Here is a tiny trained network, its code and every weight. The questions are about switching its units off for an input and a class, where a switched-off unit gives its printed mean instead of its output.

import numpy as np


def w(rows, s, z=0):
    codes = np.array(rows[::2]) - 128.0
    scale = np.full(codes.shape[1], s)
    scale[-1] = z or s
    return codes * scale


def norm(h):
    return h / np.sqrt((h * h).mean(-1, keepdims=True) + 1e-5)


def f(y):
    return y / 2 * (1 + np.tanh(0.7978845608 * (y + 0.044715 * y**3)))


def log_softmax(a):
    a = a - a.max(-1, keepdims=True)
    return a - np.log(np.exp(a).sum(-1, keepdims=True))


def net(x, mask):
    res = np.array(x, float).reshape(1, 5) / 4 @ E
    u = 0
    for l in range(2):
        y = f(norm(res) @ A[l][:, :-1].T + A[l][:, -1])
        res = res + np.where(mask[u : u + 12], y, B[l][:, -1]) @ B[l][:, :-1]
        u += 12
    return log_softmax(norm(res)[-1] @ U[:, :-1].T + U[:, -1])


A, B = {}, {}
E = w([
[47,99,127,107,83,121,100,205,107,121],'x0',
[149,173,129,133,118,254,107,163,142,153],'x1',
[49,149,87,131,164,135,132,75,90,97],'x2',
[133,124,155,117,148,141,227,122,92,141],'x3',
[146,106,154,136,22,128,131,154,155,144],'x4',
],0.0036)
A[0] = w([
[138,102,140,157,59,83,151,225,136,115,34],'0.n1',
[55,126,110,130,144,84,139,57,142,124,71],'0.n2',
[76,130,131,151,46,110,109,186,121,119,71],'0.n3',
[23,139,120,154,221,180,79,143,115,104,40],'0.n4',
[71,107,132,139,121,90,75,92,126,110,72],'0.n5',
[4,109,143,130,20,96,88,210,138,129,34],'0.n6',
[112,123,120,120,82,126,102,81,138,111,77],'0.n7',
[71,127,117,122,89,148,139,120,123,115,81],'0.n8',
[35,110,132,142,184,14,212,75,113,117,5],'0.n9',
[153,129,138,167,104,85,127,175,98,121,82],'0.n10',
[94,127,144,144,168,170,254,155,149,136,52],'0.n11',
[132,115,132,144,209,5,106,140,127,133,17],'0.n12',
],0.0071,0.0023)
B[0] = w([
[109,105,120,85,143,108,133,132,152,176,189],'0.n1',
[106,154,128,118,114,73,168,151,104,111,177],'0.n2',
[147,82,83,109,107,128,93,161,112,170,192],'0.n3',
[89,143,127,94,163,148,139,95,193,165,190],'0.n4',
[176,194,143,160,139,138,155,155,83,170,161],'0.n5',
[129,50,58,107,79,176,39,177,67,115,253],'0.n6',
[128,145,114,165,99,124,104,149,114,123,134],'0.n7',
[196,140,136,107,199,127,72,162,139,150,144],'0.n8',
[115,132,101,104,91,66,160,5,96,68,240],'0.n9',
[132,158,126,93,138,142,123,136,158,142,140],'0.n10',
[177,144,121,144,123,185,152,148,103,118,163],'0.n11',
[186,103,130,139,169,139,131,160,165,49,183],'0.n12',
],0.012,0.0068)
A[1] = w([
[118,202,123,104,146,97,197,118,177,122,96],'1.n1',
[88,107,171,217,67,99,85,66,170,108,46],'1.n2',
[95,96,206,94,123,93,147,159,154,195,70],'1.n3',
[147,93,196,162,189,70,111,204,146,71,64],'1.n4',
[100,136,167,143,120,9,152,83,34,81,39],'1.n5',
[129,191,143,225,69,77,95,108,136,165,72],'1.n6',
[82,130,111,85,178,144,159,155,104,101,61],'1.n7',
[65,236,130,191,158,83,123,219,35,134,39],'1.n8',
[140,162,187,169,163,194,207,172,27,140,39],'1.n9',
[2,196,143,101,227,159,94,104,162,183,21],'1.n10',
[73,80,117,91,151,122,187,143,123,113,115],'1.n11',
[99,117,216,95,116,67,174,197,165,227,9],'1.n12',
],0.0076,0.0015)
B[1] = w([
[121,81,84,101,103,145,57,182,90,122,192],'1.n1',
[168,183,166,160,87,126,85,128,133,106,131],'1.n2',
[145,170,87,100,118,186,199,115,150,164,131],'1.n3',
[102,137,178,117,188,141,148,190,168,107,126],'1.n4',
[119,185,100,72,132,100,170,68,79,73,255],'1.n5',
[117,192,157,162,113,98,87,171,106,147,121],'1.n6',
[184,119,149,191,64,84,101,86,151,136,142],'1.n7',
[61,157,115,115,151,120,248,217,86,169,113],'1.n8',
[114,69,218,151,168,125,124,83,56,154,157],'1.n9',
[34,124,86,240,158,118,139,93,205,156,195],'1.n10',
[166,193,122,183,95,155,76,105,135,106,152],'1.n11',
[123,123,168,95,64,96,206,104,183,157,140],'1.n12',
],0.011,0.0051)
U = w([
[159,53,255,166,184,195,158,69,28,170,132],'0',
[161,121,172,53,51,138,239,130,214,213,105],'1',
[179,234,212,191,69,120,60,162,156,145,81],'2',
[136,159,69,64,115,53,183,16,54,10,195],'3',
[142,18,29,55,81,161,15,216,82,179,184],'4',
[181,99,191,105,237,118,146,207,211,41,74],'5',
[19,130,74,231,179,158,107,65,213,182,178],'6',
[78,193,128,142,144,90,179,219,67,154,4],'7',
],0.0077,0.0029)

Each question gives the input, the list of numbers given to net, and the class t.
The units are the neurons (one row each of A and B). Each row of codes is followed by its name. A weight is (code - 128) times the scale printed after its matrix; where a second scale follows, it is the last column's (A, B and U).
mask holds one flag per neuron, layer by layer. A switched-off neuron (its flag False) gives its mean, the last column of its row in B, instead of its output. The means were averaged over made-up inputs and are rounded, as every weight is.
A unit's drop is (log p(t) with every unit on - log p(t) with that unit switched off) / (log p(t) with every unit on - log p(t) with every unit switched off).
The circuit of an input: a set's keep is (log p(t) with only the set's units on - log p(t) with every unit switched off) / (log p(t) with every unit on - log p(t) with every unit switched off). Starting from the 12 units with the biggest drops (on a tie, the unit counted first), units are removed one at a time, each time the one whose removal leaves the highest keep (on an exact tie, the one counted first), for as long as the keep stays at least 0.8.
units of the circuit, in order: the units of the circuit, biggest drop first
top k neurons: the k neurons with the biggest drops, biggest first
top k neurons in layer l: the k neurons of layer l with the biggest drops, biggest first
input [1,4,4,5,-2], class 6: units of the circuit, in order : 0.n4, 1.n10
input [-3,-3,-3,-7,2], class 5: units of the circuit, in order : 0.n9, 0.n6, 1.n4
input [4,7,1,4,-1], class 6: units of the circuit, in order : 0.n4, 0.n6, 1.n10
input [-2,-1,-2,3,3], class 1: units of the circuit, in order : 0.n9, 0.n6
input [-7,8,1,2,5], class 0: units of the circuit, in order : 0.n9, 0.n6, 1.n9
input [-4,5,3,-7,1], class 6: units of the circuit, in order : 0.n6, 0.n9
input [6,4,6,-1,-2], class 6: top 2 neurons : 0.n4, 1.n10
input [2,0,-6,7,7], class 1: top 2 neurons : 0.n1, 1.n12
input [3,7,-1,4,-7], class 6: units of the circuit, in order : 0.n4, 1.n10
input [2,-3,-6,-6,-4], class 5: units of the circuit, in order : 0.n12, 1.n4
input [-8,-1,-7,6,-3], class 0: top 2 neurons : 0.n9, 1.n9
input [2,-6,-5,8,8], class 1: units of the circuit, in order : 0.n1, 1.n12
input [-8,2,-6,1,-5], class 0: units of the circuit, in order : 0.n9, 0.n6, 0.n4, 1.n9
input [0,6,8,4,2], class 6: top 2 neurons : 0.n4, 1.n10
input [3,-2,6,1,5], class 4: top 3 neurons in layer 0 : 0.n6, 0.n3, 0.n8
input [-6,-3,-6,8,0], class 0: top 3 neurons : 0.n11, 0.n9, 1.n9
input [-1,-2,-4,8,2], class 0: top 3 neurons : 0.n11, 1.n9, 0.n9
input [-4,7,8,6,4], class 0: top neuron : 0.n11
input [-7,-4,-5,-6,8], class 1: top neuron : 0.n6
input [-7,4,-3,-7,4], class 2: top 2 neurons : 0.n6, 0.n9
input [-3,0,-3,-6,-4], class 5: top 2 neurons : 0.n9, 0.n6
input [-1,4,-1,-8,0], class 2: top 2 neurons : 0.n6, 0.n1
